Here is a tiny trained network, its code and every weight. The questions are about switching its units off for an input and a target symbol, where a switched-off unit gives its printed mean instead of its output.

import numpy as np


def w(rows, s, z=0):
    codes = np.array(rows[::2]) - 128.0
    scale = np.full(codes.shape[1], s)
    scale[-1] = z or s
    return codes * scale


def norm(h):
    return h / np.sqrt((h * h).mean(-1, keepdims=True) + 1e-5)


def f(y):
    return np.maximum(y, 0)


def softmax(a):
    e = np.exp(a - a.max(-1, keepdims=True))
    return e / e.sum(-1, keepdims=True)


def log_softmax(a):
    a = a - a.max(-1, keepdims=True)
    return a - np.log(np.exp(a).sum(-1, keepdims=True))


def net(x, mask):
    ids = ['γδλμξσω'.index(c) for c in x.split()]
    T = len(ids)
    res = E[ids] + P[:T]
    u = 0
    for l in range(3):
        r = norm(res)
        for j in range(2):
            rows = slice(3 * j, 3 * j + 3)
            q, k, v = (r @ M[l][rows].T for M in (Q, K, V))
            z = softmax(np.where(np.tri(T) > 0, q @ k.T / 3**0.5, -1e9)) @ v
            o = O[l][rows]
            res = res + np.where(mask[u + j], z, o[:, -1]) @ o[:, :-1]
        u += 2
        y = f(norm(res) @ A[l][:, :-1].T + A[l][:, -1])
        res = res + np.where(mask[u : u + 4], y, B[l][:, -1]) @ B[l][:, :-1]
        u += 4
    return log_softmax(norm(res)[-1] @ U[:, :-1].T + U[:, -1])


Q, K, V, O, A, B = {}, {}, {}, {}, {}, {}
E = w([
[124,136,198],'γ',
[250,111,190],'δ',
[101,181,103],'λ',
[121,131,203],'μ',
[140,140,128],'ξ',
[149,97,124],'σ',
[99,152,112],'ω',
],0.023)
P = w([
[101,118,253],'0',
[116,131,244],'1',
[124,147,219],'2',
[152,163,188],'3',
[150,182,146],'4',
[144,199,134],'5',
],0.0043)
Q[0] = w([
[241,110,112],'0.h0',
[105,159,150],'0.h0',
[81,110,189],'0.h0',
[174,153,206],'0.h1',
[123,212,184],'0.h1',
[146,254,160],'0.h1',
],0.0085)
K[0] = w([
[127,77,142],'0.h0',
[160,136,45],'0.h0',
[104,249,123],'0.h0',
[211,135,116],'0.h1',
[182,110,18],'0.h1',
[210,36,59],'0.h1',
],0.011)
V[0] = w([
[110,35,122],'0.h0',
[158,204,190],'0.h0',
[190,94,140],'0.h0',
[144,209,206],'0.h1',
[84,156,71],'0.h1',
[227,2,119],'0.h1',
],0.0092)
O[0] = w([
[90,200,98,60],'0.h0',
[109,161,154,253],'0.h0',
[36,152,89,132],'0.h0',
[253,134,55,253],'0.h1',
[206,136,137,29],'0.h1',
[111,179,180,161],'0.h1',
],0.0064,0.0052)
A[0] = w([
[2,142,159,60],'0.n0',
[66,56,4,12],'0.n1',
[150,39,94,96],'0.n2',
[146,215,54,158],'0.n3',
],0.0045,0.0012)
B[0] = w([
[97,30,143,236],'0.n0',
[29,74,174,150],'0.n1',
[238,254,112,190],'0.n2',
[149,27,59,248],'0.n3',
],0.0062,0.0018)
Q[1] = w([
[65,131,124],'1.h0',
[85,174,42],'1.h0',
[59,61,59],'1.h0',
[253,45,97],'1.h1',
[133,77,42],'1.h1',
[133,103,160],'1.h1',
],0.012)
K[1] = w([
[125,184,141],'1.h0',
[36,218,50],'1.h0',
[71,102,105],'1.h0',
[122,152,12],'1.h1',
[139,166,87],'1.h1',
[100,79,48],'1.h1',
],0.011)
V[1] = w([
[19,205,119],'1.h0',
[167,238,124],'1.h0',
[140,142,255],'1.h0',
[118,68,112],'1.h1',
[208,167,87],'1.h1',
[169,124,209],'1.h1',
],0.0094)
O[1] = w([
[137,1,169,17],'1.h0',
[188,10,156,224],'1.h0',
[59,55,49,253],'1.h0',
[92,122,247,93],'1.h1',
[163,143,78,234],'1.h1',
[139,101,124,242],'1.h1',
],0.0066,0.004)
A[1] = w([
[2,139,181,216],'1.n0',
[193,103,130,129],'1.n1',
[240,183,169,170],'1.n2',
[201,55,148,3],'1.n3',
],0.0092,0.002)
B[1] = w([
[99,130,181,214],'1.n0',
[17,109,143,189],'1.n1',
[82,1,171,254],'1.n2',
[178,91,93,167],'1.n3',
],0.0066,0.0073)
Q[2] = w([
[180,111,129],'2.h0',
[140,232,7],'2.h0',
[115,200,89],'2.h0',
[109,143,168],'2.h1',
[136,169,149],'2.h1',
[110,212,76],'2.h1',
],0.013)
K[2] = w([
[230,109,112],'2.h0',
[45,225,1],'2.h0',
[61,229,50],'2.h0',
[79,165,60],'2.h1',
[99,97,29],'2.h1',
[165,121,71],'2.h1',
],0.007)
V[2] = w([
[134,152,72],'2.h0',
[176,157,194],'2.h0',
[2,132,92],'2.h0',
[123,100,186],'2.h1',
[135,98,187],'2.h1',
[48,91,193],'2.h1',
],0.014)
O[2] = w([
[116,98,187,67],'2.h0',
[244,223,9,140],'2.h0',
[128,14,116,3],'2.h0',
[139,237,20,200],'2.h1',
[135,109,58,208],'2.h1',
[190,254,174,196],'2.h1',
],0.0059,0.0065)
A[2] = w([
[61,128,29,20],'2.n0',
[104,158,255,202],'2.n1',
[69,87,91,98],'2.n2',
[59,104,151,6],'2.n3',
],0.0093,0.0013)
B[2] = w([
[2,239,134,187],'2.n0',
[177,63,57,253],'2.n1',
[84,167,66,167],'2.n2',
[169,178,172,177],'2.n3',
],0.0091,0.0032)
U = w([
[93,209,154,22],'γ',
[244,1,136,161],'δ',
[130,44,73,70],'λ',
[151,203,185,69],'μ',
[9,55,252,253],'ξ',
[75,215,155,214],'σ',
[46,42,83,75],'ω',
],0.01,0.005)

Each question gives the input, a string of symbols that net reads in full, and the target symbol t.
The units are the heads (3 rows each of Q, K, V and O) and the neurons (one row each of A and B). Each row of codes is followed by its name. A weight is (code - 128) times the scale printed after its matrix; where a second scale follows, it is the last column's (O, A, B and U).
mask holds one flag per unit, layer by layer, with each layer's heads first. A switched-off unit (its flag False) gives its mean, the last column of its rows in O or B, instead of its output. The means were averaged over made-up inputs and are rounded, as every weight is.
A unit's drop is (log p(t) with every unit on - log p(t) with that unit switched off) / (log p(t) with every unit on - log p(t) with every unit switched off).
The circuit of an input: a set's keep is (log p(t) with only the set's units on - log p(t) with every unit switched off) / (log p(t) with every unit on - log p(t) with every unit switched off). Starting from the 12 units with the biggest drops (on a tie, the unit counted first), units are removed one at a time, each time the one whose removal leaves the highest keep (on an exact tie, the one counted first), for as long as the keep stays at least 0.8.
units of the circuit, in order: the units of the circuit, biggest drop first
top k neurons: the k neurons with the biggest drops, biggest first
top k neurons in layer l: the k neurons of layer l with the biggest drops, biggest first
heads that matter: for each layer, one digit per head in row order, 1 if its drop is at least 0.15 and else 0, layers parted by /
drop when u is switched off: that unit's drop, to one decimal
input λ σ λ ω, target δ: heads that matter : 11 / 01 / 11
input λ λ σ λ ω, target δ: heads that matter : 11 / 11 / 01
input λ λ λ γ, target δ: heads that matter : 11 / 00 / 01
input γ λ γ, target δ: units of the circuit, in order : (0.h1)
input γ γ ξ ξ λ, target ω: heads that matter : 11 / 11 / 11
input σ σ δ, target σ: units of the circuit, in order : (2.h0 0.h0)
input γ σ ξ, target ξ: units of the circuit, in order : (1.h0 2.h0)
input ξ ξ μ, target ω: heads that matter : 01 / 11 / 11
input ω δ λ σ σ, target σ: heads that matter : 00 / 10 / 10
input γ λ λ λ μ, target δ: heads that matter : 11 / 00 / 00
input ω σ λ ξ δ, target σ: heads that matter : 01 / 10 / 10
input γ ξ ξ λ, target ω: heads that matter : 11 / 10 / 11
input λ σ μ δ, target μ: heads that matter : 01 / 00 / 10
input μ λ λ, target δ: heads that matter : 10 / 10 / 11
input μ σ σ, target ξ: top 3 neurons in layer 1 : (1.n0 1.n3 1.n2)
input λ σ λ, target ξ: top neuron in layer 1 : (1.n0)
input ξ γ ξ μ, target ω: top 3 neurons in layer 1 : (1.n2 1.n1 1.n3)
input σ σ ω, target ξ: top 2 neurons : (0.n0 2.n1)
input λ λ ξ, target δ: drop when 0.h0 is switched off : 0.2
input ω λ λ λ μ, target δ: drop when 0.h0 is switched off : 1.2
input σ μ λ δ, target μ: drop when 2.h1 is switched off : 0.9
input δ λ ω λ, target λ: top neuron : (1.n1)
